Below is a small trained network, with its code and all its weights. Each question gives an input and a target symbol and asks what happens when units are switched off, that is, made to give their printed mean instead of their output.

import numpy as np


def w(rows, s, z=0):
    codes = np.array(rows[::2]) - 128.0
    scale = np.full(codes.shape[1], s)
    scale[-1] = z or s
    return codes * scale


def norm(h):
    return h / np.sqrt((h * h).mean(-1, keepdims=True) + 1e-5)


def f(y):
    return np.maximum(y, 0)


def softmax(a):
    e = np.exp(a - a.max(-1, keepdims=True))
    return e / e.sum(-1, keepdims=True)


def log_softmax(a):
    a = a - a.max(-1, keepdims=True)
    return a - np.log(np.exp(a).sum(-1, keepdims=True))


def net(x, mask):
    ids = ['ΘΞΠΦαβγδεζημστψω'.index(c) for c in x.split()]
    T = len(ids)
    res = E[ids] + P[:T]
    u = 0
    for l in range(2):
        r = norm(res)
        for j in range(3):
            rows = slice(3 * j, 3 * j + 3)
            q, k, v = (r @ M[l][rows].T for M in (Q, K, V))
            z = softmax(np.where(np.tri(T) > 0, q @ k.T / 3**0.5, -1e9)) @ v
            o = O[l][rows]
            res = res + np.where(mask[u + j], z, o[:, -1]) @ o[:, :-1]
        u += 3
        y = f(norm(res) @ A[l][:, :-1].T + A[l][:, -1])
        res = res + np.where(mask[u : u + 4], y, B[l][:, -1]) @ B[l][:, :-1]
        u += 4
    return log_softmax(norm(res)[-1] @ U[:, :-1].T + U[:, -1])


Q, K, V, O, A, B = {}, {}, {}, {}, {}, {}
E = w([
[130,7,173,150,113,137,126],'Θ',
[146,86,142,107,159,100,193],'Ξ',
[141,171,70,154,147,81,155],'Π',
[108,97,93,234,132,134,151],'Φ',
[231,227,225,178,109,139,140],'α',
[129,117,70,140,44,95,58],'β',
[203,39,161,113,115,103,105],'γ',
[144,137,62,220,134,109,161],'δ',
[37,89,157,142,115,151,100],'ε',
[72,147,68,156,87,116,129],'ζ',
[45,184,99,170,164,109,146],'η',
[101,78,145,65,87,109,112],'μ',
[142,179,225,143,43,160,201],'σ',
[137,92,183,194,199,72,119],'τ',
[128,176,110,82,158,26,158],'ψ',
[158,69,63,166,61,90,163],'ω',
],0.014)
P = w([
[155,149,118,193,100,72,173],'0',
[156,145,102,184,109,86,170],'1',
[146,163,153,192,72,77,177],'2',
[114,138,81,126,140,110,153],'3',
[121,172,166,183,66,89,173],'4',
[90,129,63,85,168,141,129],'5',
[120,173,183,188,81,102,178],'6',
[69,122,40,46,189,167,103],'7',
[109,177,182,170,77,98,148],'8',
[66,116,25,28,194,185,91],'9',
[114,185,200,197,72,103,163],'10',
[50,113,7,3,211,198,58],'11',
[129,173,200,183,72,110,157],'12',
],0.0042)
Q[0] = w([
[115,161,222,149,84,93,63],'0.h0',
[92,186,156,144,115,49,141],'0.h0',
[70,123,69,71,166,111,58],'0.h0',
[181,3,162,68,116,82,126],'0.h1',
[43,110,156,122,24,224,74],'0.h1',
[162,224,177,9,164,193,173],'0.h1',
[157,134,88,79,97,100,138],'0.h2',
[154,202,228,169,36,129,174],'0.h2',
[134,110,169,103,133,138,144],'0.h2',
],0.03)
K[0] = w([
[134,173,218,131,85,129,79],'0.h0',
[122,217,147,118,94,139,148],'0.h0',
[48,128,87,70,141,78,71],'0.h0',
[165,9,163,72,105,78,143],'0.h1',
[41,93,138,98,7,217,97],'0.h1',
[134,203,196,5,167,176,177],'0.h1',
[162,122,95,79,105,79,144],'0.h2',
[173,213,229,158,29,158,188],'0.h2',
[131,106,186,101,132,122,153],'0.h2',
],0.029)
V[0] = w([
[193,48,113,227,119,100,251],'0.h0',
[73,143,49,88,104,162,210],'0.h0',
[29,204,135,145,140,28,138],'0.h0',
[113,103,137,205,124,12,186],'0.h1',
[23,43,108,142,50,176,93],'0.h1',
[211,91,158,207,7,89,172],'0.h1',
[251,207,84,115,52,108,142],'0.h2',
[116,92,28,108,208,147,65],'0.h2',
[114,67,123,46,117,17,188],'0.h2',
],0.013)
O[0] = w([
[140,114,61,141,145,216,229,194],'0.h0',
[83,172,117,48,110,109,153,121],'0.h0',
[99,221,203,106,168,124,131,170],'0.h0',
[122,136,124,28,160,125,109,251],'0.h1',
[91,97,9,161,158,124,193,146],'0.h1',
[61,57,105,96,109,124,51,221],'0.h1',
[212,198,131,115,75,132,146,149],'0.h2',
[115,98,139,60,126,184,81,43],'0.h2',
[73,136,210,148,56,107,94,154],'0.h2',
],0.012,0.014)
A[0] = w([
[140,165,79,188,102,116,162,33],'0.n0',
[141,104,183,109,205,188,160,65],'0.n1',
[173,185,65,128,77,117,61,77],'0.n2',
[97,107,124,67,156,160,6,1],'0.n3',
],0.024,0.0041)
B[0] = w([
[137,95,200,75,154,121,120,223],'0.n0',
[121,101,166,185,175,134,59,222],'0.n1',
[138,138,40,171,152,114,173,221],'0.n2',
[54,71,132,57,191,92,8,254],'0.n3',
],0.019,0.0099)
Q[1] = w([
[179,94,143,76,96,92,175],'1.h0',
[95,135,161,126,65,197,119],'1.h0',
[67,123,70,61,50,219,66],'1.h0',
[115,100,144,181,190,121,143],'1.h1',
[137,110,44,71,109,188,113],'1.h1',
[252,181,235,110,182,197,95],'1.h1',
[184,115,124,136,134,62,175],'1.h2',
[124,150,119,156,84,163,134],'1.h2',
[110,153,88,189,119,168,101],'1.h2',
],0.025)
K[1] = w([
[179,135,195,139,80,53,170],'1.h0',
[107,149,103,74,64,160,109],'1.h0',
[159,60,55,6,154,191,85],'1.h0',
[134,117,161,173,144,173,101],'1.h1',
[151,69,50,83,156,138,130],'1.h1',
[226,242,143,158,123,156,228],'1.h1',
[165,107,168,208,115,75,180],'1.h2',
[134,108,89,95,123,149,143],'1.h2',
[93,132,68,145,148,156,126],'1.h2',
],0.024)
V[1] = w([
[132,150,150,126,104,96,109],'1.h0',
[84,194,56,202,94,172,85],'1.h0',
[120,164,138,173,153,105,172],'1.h0',
[97,137,108,180,132,133,108],'1.h1',
[140,97,139,135,109,142,93],'1.h1',
[137,135,119,93,123,172,137],'1.h1',
[64,175,125,114,97,177,71],'1.h2',
[86,101,101,87,121,155,128],'1.h2',
[83,236,63,247,70,227,20],'1.h2',
],0.015)
O[1] = w([
[134,167,162,153,130,84,125,94],'1.h0',
[152,122,54,158,118,151,144,84],'1.h0',
[152,164,138,128,162,131,164,121],'1.h0',
[139,143,136,119,102,99,152,131],'1.h1',
[158,145,138,113,119,136,137,135],'1.h1',
[100,133,130,127,143,142,92,112],'1.h1',
[129,136,53,134,80,174,97,113],'1.h2',
[83,88,104,110,122,105,119,131],'1.h2',
[152,174,3,244,73,214,143,2],'1.h2',
],0.013,0.012)
A[1] = w([
[254,137,110,201,149,82,184,88],'1.n0',
[172,160,136,93,125,131,77,88],'1.n1',
[141,97,72,133,120,150,104,103],'1.n2',
[112,114,188,159,102,196,164,3],'1.n3',
],0.038,0.0042)
B[1] = w([
[199,193,155,250,78,122,232,251],'1.n0',
[107,79,48,175,99,157,112,176],'1.n1',
[188,171,197,116,125,102,121,196],'1.n2',
[83,95,214,103,128,221,190,139],'1.n3',
],0.022,0.018)
U = w([
[150,1,91,153,125,116,175,99],'Θ',
[77,100,187,113,102,223,169,135],'Ξ',
[112,133,54,161,95,207,102,165],'Π',
[175,97,84,90,217,181,178,123],'Φ',
[163,156,125,207,122,108,164,254],'α',
[187,163,54,114,157,32,82,121],'β',
[214,76,178,133,60,126,70,94],'γ',
[205,195,152,76,140,186,90,114],'δ',
[63,93,70,169,199,94,200,102],'ε',
[68,203,75,59,128,125,187,137],'ζ',
[82,238,143,143,208,145,121,97],'η',
[44,91,126,158,45,49,140,124],'μ',
[142,123,215,70,175,36,184,86],'σ',
[128,89,162,219,209,146,45,128],'τ',
[116,227,192,117,62,134,68,91],'ψ',
[163,115,111,38,49,137,161,127],'ω',
],0.0088,0.0066)

Each question gives the input, a string of symbols that net reads in full, and the target symbol t.
The units are the heads (3 rows each of Q, K, V and O) and the neurons (one row each of A and B). Each row of codes is followed by its name. A weight is (code - 128) times the scale printed after its matrix; where a second scale follows, it is the last column's (O, A, B and U).
mask holds one flag per unit, layer by layer, with each layer's heads first. A switched-off unit (its flag False) gives its mean, the last column of its rows in O or B, instead of its output. The means were averaged over made-up inputs and are rounded, as every weight is.
A unit's drop is (log p(t) with every unit on - log p(t) with that unit switched off) / (log p(t) with every unit on - log p(t) with every unit switched off).
k most important neurons: the k neurons with the biggest drops, biggest first
k most important neurons of layer l: the k neurons of layer l with the biggest drops, biggest first
which heads matter: for each layer, one digit per head in row order, 1 if its drop is at least 0.15 and else 0, layers parted by /
input ε α δ ψ τ μ δ Ξ, target Ξ: which heads matter => 011 / 000
input Ξ μ ζ η, target η: which heads matter => 110 / 001
input β τ τ ω Ξ μ α Ξ α Π μ α Θ, target α: 2 most important neurons => (1.n0, 0.n3)
input α τ τ β η β η τ β, target α: most important neuron => (1.n0)
input Θ Ξ ε Φ, target Φ: which heads matter => 101 / 000
input Ξ β Ξ Ξ α β τ δ, target δ: which heads matter => 111 / 001
input α μ σ μ τ α ω μ ε, target α: which heads matter => 010 / 000
input τ Π τ ψ α Ξ β ζ τ Θ, target Θ: which heads matter => 111 / 000
input ζ δ Φ ζ μ β η τ β, target β: 2 most important neurons => (0.n2, 1.n2)
input Π β Φ β τ ω, target ω: which heads matter => 100 / 000
input β ε σ τ Ξ ω Ξ Φ, target Φ: which heads matter => 111 / 000
input Φ β Π Π Φ τ Ξ τ β Φ τ ζ, target ζ: which heads matter => 111 / 000
input α Ξ ζ ζ α β ω η β β μ τ μ, target α: which heads matter => 011 / 000
input μ μ ω β μ ψ ψ, target ψ: most important neuron => (1.n0)
input β Θ Π μ δ, target δ: which heads matter => 110 / 001
input Π ψ Φ Θ β, target β: 2 most important neurons of layer 1 => (1.n2, 1.n0)
input ε ζ τ Π Π Φ μ η τ β β ω τ, target τ: 2 most important neurons of layer 0 => (0.n1, 0.n0)
input ζ μ τ τ τ Φ γ Ξ η, target η: 3 most important neurons of layer 0 => (0.n3, 0.n0, 0.n1)
input μ β δ Θ μ Ξ ζ β ψ Π ε, target ε: 2 most important neurons => (1.n0, 0.n3)
input μ Φ τ β Θ τ τ Π μ μ τ μ μ, target μ: which heads matter => 011 / 000
input τ β ω τ ζ ψ Π τ Π μ, target μ: which heads matter => 111 / 000
input β ζ ε σ μ Π α τ μ γ, target γ: 3 most important neurons => (1.n2, 0.n0, 1.n0)
input τ ε τ ζ ζ, target ζ: most important neuron => (1.n0)
input ω τ η μ Π, target Π: 2 most important neurons => (1.n1, 0.n0)
input α σ Φ Φ β β β μ α ψ α α μ, target α: 2 most important neurons => (1.n0, 0.n3)
